Below are the code and all the weights of a small trained network. Each question names an input and a class and asks about switching units off, where a switched-off unit gives its printed mean instead of its output.

import numpy as np


def w(rows, s, z=0):
    codes = np.array(rows[::2]) - 128.0
    scale = np.full(codes.shape[1], s)
    scale[-1] = z or s
    return codes * scale


def norm(h):
    return h / np.sqrt((h * h).mean(-1, keepdims=True) + 1e-5)


def f(y):
    return np.maximum(y, 0)


def log_softmax(a):
    a = a - a.max(-1, keepdims=True)
    return a - np.log(np.exp(a).sum(-1, keepdims=True))


def net(x, mask):
    res = np.array(x, float).reshape(1, 2) / 4 @ E
    u = 0
    for l in range(2):
        y = f(norm(res) @ A[l][:, :-1].T + A[l][:, -1])
        res = res + np.where(mask[u : u + 7], y, B[l][:, -1]) @ B[l][:, :-1]
        u += 7
    return log_softmax(norm(res)[-1] @ U[:, :-1].T + U[:, -1])


A, B = {}, {}
E = w([
[77,85,209,2,181,162,115,86,101],'x0',
[107,208,132,75,178,89,66,208,216],'x1',
],0.0077)
A[0] = w([
[172,149,133,133,99,176,224,86,102,4],'0.n0',
[179,94,150,190,116,172,176,101,74,66],'0.n1',
[121,95,149,191,132,103,85,175,135,113],'0.n2',
[78,154,145,2,174,124,122,187,119,137],'0.n3',
[98,165,173,101,116,100,129,85,101,126],'0.n4',
[112,121,49,47,122,135,143,76,107,121],'0.n5',
[117,120,142,108,139,159,195,14,166,126],'0.n6',
],0.0085,0.0026)
B[0] = w([
[69,157,59,178,160,31,112,104,171,188],'0.n0',
[17,63,14,163,132,59,65,123,115,223],'0.n1',
[71,171,135,75,12,79,96,98,51,166],'0.n2',
[92,90,172,97,145,60,178,203,148,255],'0.n3',
[188,103,120,174,112,88,125,39,225,171],'0.n4',
[183,222,117,161,48,158,51,190,74,174],'0.n5',
[167,141,35,146,152,254,163,186,67,204],'0.n6',
],0.007,0.0083)
A[1] = w([
[51,203,17,102,154,182,122,96,138,110],'1.n0',
[54,98,63,155,160,88,193,184,152,202],'1.n1',
[141,243,91,167,89,100,179,105,162,112],'1.n2',
[192,232,125,123,2,113,84,122,135,119],'1.n3',
[134,205,114,117,128,106,126,135,161,147],'1.n4',
[149,92,95,169,117,68,115,116,143,60],'1.n5',
[95,16,112,178,182,150,167,68,99,250],'1.n6',
],0.0071,0.0022)
B[1] = w([
[80,136,112,164,188,6,242,43,104,202],'1.n0',
[101,186,173,115,197,148,79,23,176,254],'1.n1',
[203,156,204,110,198,217,143,84,36,190],'1.n2',
[223,127,121,91,69,188,207,87,142,192],'1.n3',
[151,18,95,169,51,116,176,118,19,174],'1.n4',
[133,109,121,53,58,78,152,180,203,176],'1.n5',
[115,39,93,243,67,104,1,93,113,215],'1.n6',
],0.0067,0.0088)
U = w([
[134,164,180,184,157,190,96,123,204,53],'0',
[176,91,153,93,147,192,145,188,94,82],'1',
[254,187,133,131,81,129,209,85,92,135],'2',
[137,113,136,163,118,170,99,167,89,74],'3',
[144,138,129,171,114,134,143,188,180,2],'4',
[89,166,201,63,195,64,148,219,188,188],'5',
[79,99,59,202,107,84,99,71,102,193],'6',
],0.014,0.0045)

Each question gives the input, the list of numbers given to net, and the class t.
The units are the neurons (one row each of A and B). Each row of codes is followed by its name. A weight is (code - 128) times the scale printed after its matrix; where a second scale follows, it is the last column's (A, B and U).
mask holds one flag per neuron, layer by layer. A switched-off neuron (its flag False) gives its mean, the last column of its row in B, instead of its output. The means were averaged over made-up inputs and are rounded, as every weight is.
A unit's drop is (log p(t) with every unit on - log p(t) with that unit switched off) / (log p(t) with every unit on - log p(t) with every unit switched off).
The circuit of an input: a set's keep is (log p(t) with only the set's units on - log p(t) with every unit switched off) / (log p(t) with every unit on - log p(t) with every unit switched off). Starting from the 12 units with the biggest drops (on a tie, the unit counted first), units are removed one at a time, each time the one whose removal leaves the highest keep (on an exact tie, the one counted first), for as long as the keep stays at least 0.8.
units of the circuit, in order: the units of the circuit, biggest drop first
k most important neurons: the k neurons with the biggest drops, biggest first
drop when u is switched off: that unit's drop, to one decimal
input [2,1], class 5: units of the circuit, in order => (0.n3)
input [8,-1], class 1: units of the circuit, in order => (0.n6, 0.n1)
input [6,-1], class 1: units of the circuit, in order => (0.n1, 0.n6)
input [7,-1], class 1: 3 most important neurons => (0.n1, 0.n6, 0.n0)
input [5,-2], class 3: 4 most important neurons => (0.n1, 0.n0, 0.n5, 1.n0)
input [0,0], class 0: 3 most important neurons => (0.n2, 0.n5, 0.n6)
input [3,-1], class 1: 2 most important neurons => (0.n1, 0.n5)
input [6,-2], class 1: 2 most important neurons => (0.n1, 0.n5)
input [4,-1], class 1: drop when 0.n0 is switched off => 0.2
input [-4,6], class 2: drop when 0.n1 is switched off => 0.1
input [-5,8], class 2: drop when 0.n1 is switched off => 0.2
